[[125 131 122 125 113]
 [122 127 126 127 131]
 [121 126 126 127 101]] Out: 101

[[120 103 142 115]
 [146 109 141 145]
 [121 105 140 124]] Out: 124

[[135 154 133 138 128]
 [134 145 123 136 130]
 [134 150 138 135 128]] Out: 128

[[130 130 150 131 129 144 125]
 [128 131 129 125 129 125 131]
 [136 121 125 137 120 144 135]] Out: 135

[[129 125 128 128 137 131]
 [125 114 121 136 153 138]
 [136 120 122 126 123 129]] Out: 129

[[106 122 129 101 136]
 [124 132 127 144 109]
 [135 141 135 115 128]] Out: 128

[[104 104 135 134 100 126 121]
 [127 129 112 157 152 145 121]
 [114 145 150 136 152 120 156]] Out: 156

[[108 112 135 139 137 138]
 [123 154 134 135 135 136]
 [118 148 118 116 119 118]] Out: 118
---
[[129 129 127 129]
 [127 125 129 129]
 [140 152 116 134]] => 152, 116

[144 135 127 133 152 130 136] => 152, 127

[154 108 142 120 119 126] => 154, 108

[[103 133 143 123]
 [125 127 133 149]] => 149, 103

[[137 116 130 143 144 137]
 [116 132 120 129 113 104]] => 144, 104

[143 120 154 128 102] => 154, 102
---
[146 103 111 136 128]	111

[[116 133 134 132 116 152 112]
 [129 133 133 130 112 127 118]
 [119 137 127 125 147 119 139]]	127

[119 122 127 150 132 130]	127

[117 140 112 119 109 157 126]	112

[104 131 135 133 110]	135

[120 157 111 139]	111

[[ 99 140 120 141 139]
 [136 121 146 143 153]]	146

[[116 120 137 118 128 106]
 [118 117 135 128 125 109]
 [136 139 123 123 132 143]]	123
---
[[131 134 126 140 143 105 115]
 [110 145 138 137 146 135 137]
 [114 142 134 113 121 151 132]] ans = 121

[[118 104 123 139]
 [120 121 121 133]
 [126 135 121 134]] ans = 135

[[110 144 144 143 144 136 117]
 [131 138 130 136 129 126 124]
 [144 150 115 143 143 110 108]] ans = 143

[[134 133 125 130 135 126]
 [123 106 133 131 130 129]
 [134 130 125 133 112 131]] ans = 133

[[132 121 128 126 138 126 127]
 [121 132 128 128 117 127 130]
 [103 128 100 121 130 128 128]] ans = 130

[[115 131 119 114 115 120 117]
 [144 142 140 114 115 136 129]
 [143 152 145 122 129 114 125]] ans = 129

[[126 128 128 136 128 127]
 [125 127 127 128 124 128]
 [127 130 129 158 136 124]] ans = 158
---
Q:
[[129 104 121 115 147]
 [136 136 125 140 116]
 [107 115 107 114 133]]
A: 125

Q: [156 110 140 133 131]
A: 140

Q: [127 127 128 122 107 124 119]
A: 122

Q: [121 106 134 128 131 143 113]
A: 128

Q: [104 132 117 131 116 145 134]
A: 131

Q: [111 122 106 127 146 127 138]
A: 127

Q: [135 144 157 105 103 116 136]
A: 105
---
103	122	122	121	104	126	145 -> 104
117	121	114	99	125	138 -> 99
99	148	115	147	124	127	133 -> 124
149	104	150	151	112 -> 150
120	129	131	154	117	116	125 -> 117
147	135	119	106 -> 135
---
[[141 157 155 137 138 143]
 [139 138 136 144 148 144]
 [137 154 136 150 146 136]] --> 138

[[132 138 100 140 127 135 149]
 [119 122 135 117 133 124 136]] --> 122

[[136 135 100 132]
 [136 154 105 126]
 [135 113 122 123]] --> 154

[[117 119 134 120 132 142]
 [119 123 139 123 121 121]
 [ 99 123 137 139 154 139]] --> 123

[[158 149 117 149 140 122 108]
 [134 147 138 153 148 134 141]] --> 147

[[135 124 149 137 132 116]
 [126 152 136 143 155 142]] --> 152

[[123 106 145 143]
 [118 115 155 139]] --> 115

[[129 121 126 132 151 105 135]
 [125 131 143 128 118 141 115]] --> 131

[[136 135 129 131 149 123]
 [133 122 131 121 147 139]
 [121 119 138 116 152 134]] --> 122
---
[111 118 100 111 115 114] ==> 111, 114

[[129 130 122 148 139 121 146]
 [128 153 114 138 147 138 137]] ==> 129, 137

[102 127 133 111] ==> 102, 111

[[137 116 130 140 142 125 144]
 [124 117 133 142 135 107 102]] ==> 137, 102

[[113 118 139 113 123 116 124]
 [149 149 123 150 120 144 124]] ==> 113, 124

[102 125 147 127 112 126] ==> 102, 126

[[115 144 126 132 132 114 152]
 [134 127 125 120 123 119 121]
 [129 128 132 126 127 127 135]] ==> 115, 135

[140 152 148 153] ==> 140, 153

[103 138 136 113 133] ==> 103, 133

[[100 124 141 126 149]
 [116 131 100 151 102]] ==> 100, 102
---
[[122, 120, 122, 121, 119], [112, 112, 124, 151, 124]]
122, 124
[[104, 103, 102, 105], [101, 100, 103, 104], [152, 152, 145, 149]]
104, 149
[[123, 158, 138, 123, 107, 119, 121], [116, 120, 128, 116, 141, 129, 117], [114, 136, 153, 114, 129, 139, 138]]
123, 138
[105, 123, 117, 131, 126]
105, 126
[142, 128, 125, 158]
142, 158
[[149, 154, 155, 129, 149, 101], [149, 144, 152, 157, 131, 125], [140, 137, 146, 136, 100, 100]]
149, 100
[127, 115, 152, 139, 130, 132]
127, 132
[106, 131, 133, 122, 134, 122, 125]
106, 125
---
[[129 130 132 130 120]
 [117 143 124 125 126]
 [141 145 115 130 103]] ans = 115

[101 118 129 145] ans = 129

[[128 125 133 154]
 [132 154 127 154]
 [153 126 125 133]] ans = 125

[[109 126 149 145 126 126]
 [121 126 125 125 128 139]] ans = 125

[[124 133 131 148 127 135]
 [132 127 127 106 131 122]] ans = 127

[[139 118 112 116 125 117]
 [117 140 139 150  98 140]] ans = 139

[[109 127 122 131]
 [136 124 134 117]
 [120 147  99 140]] ans = 99
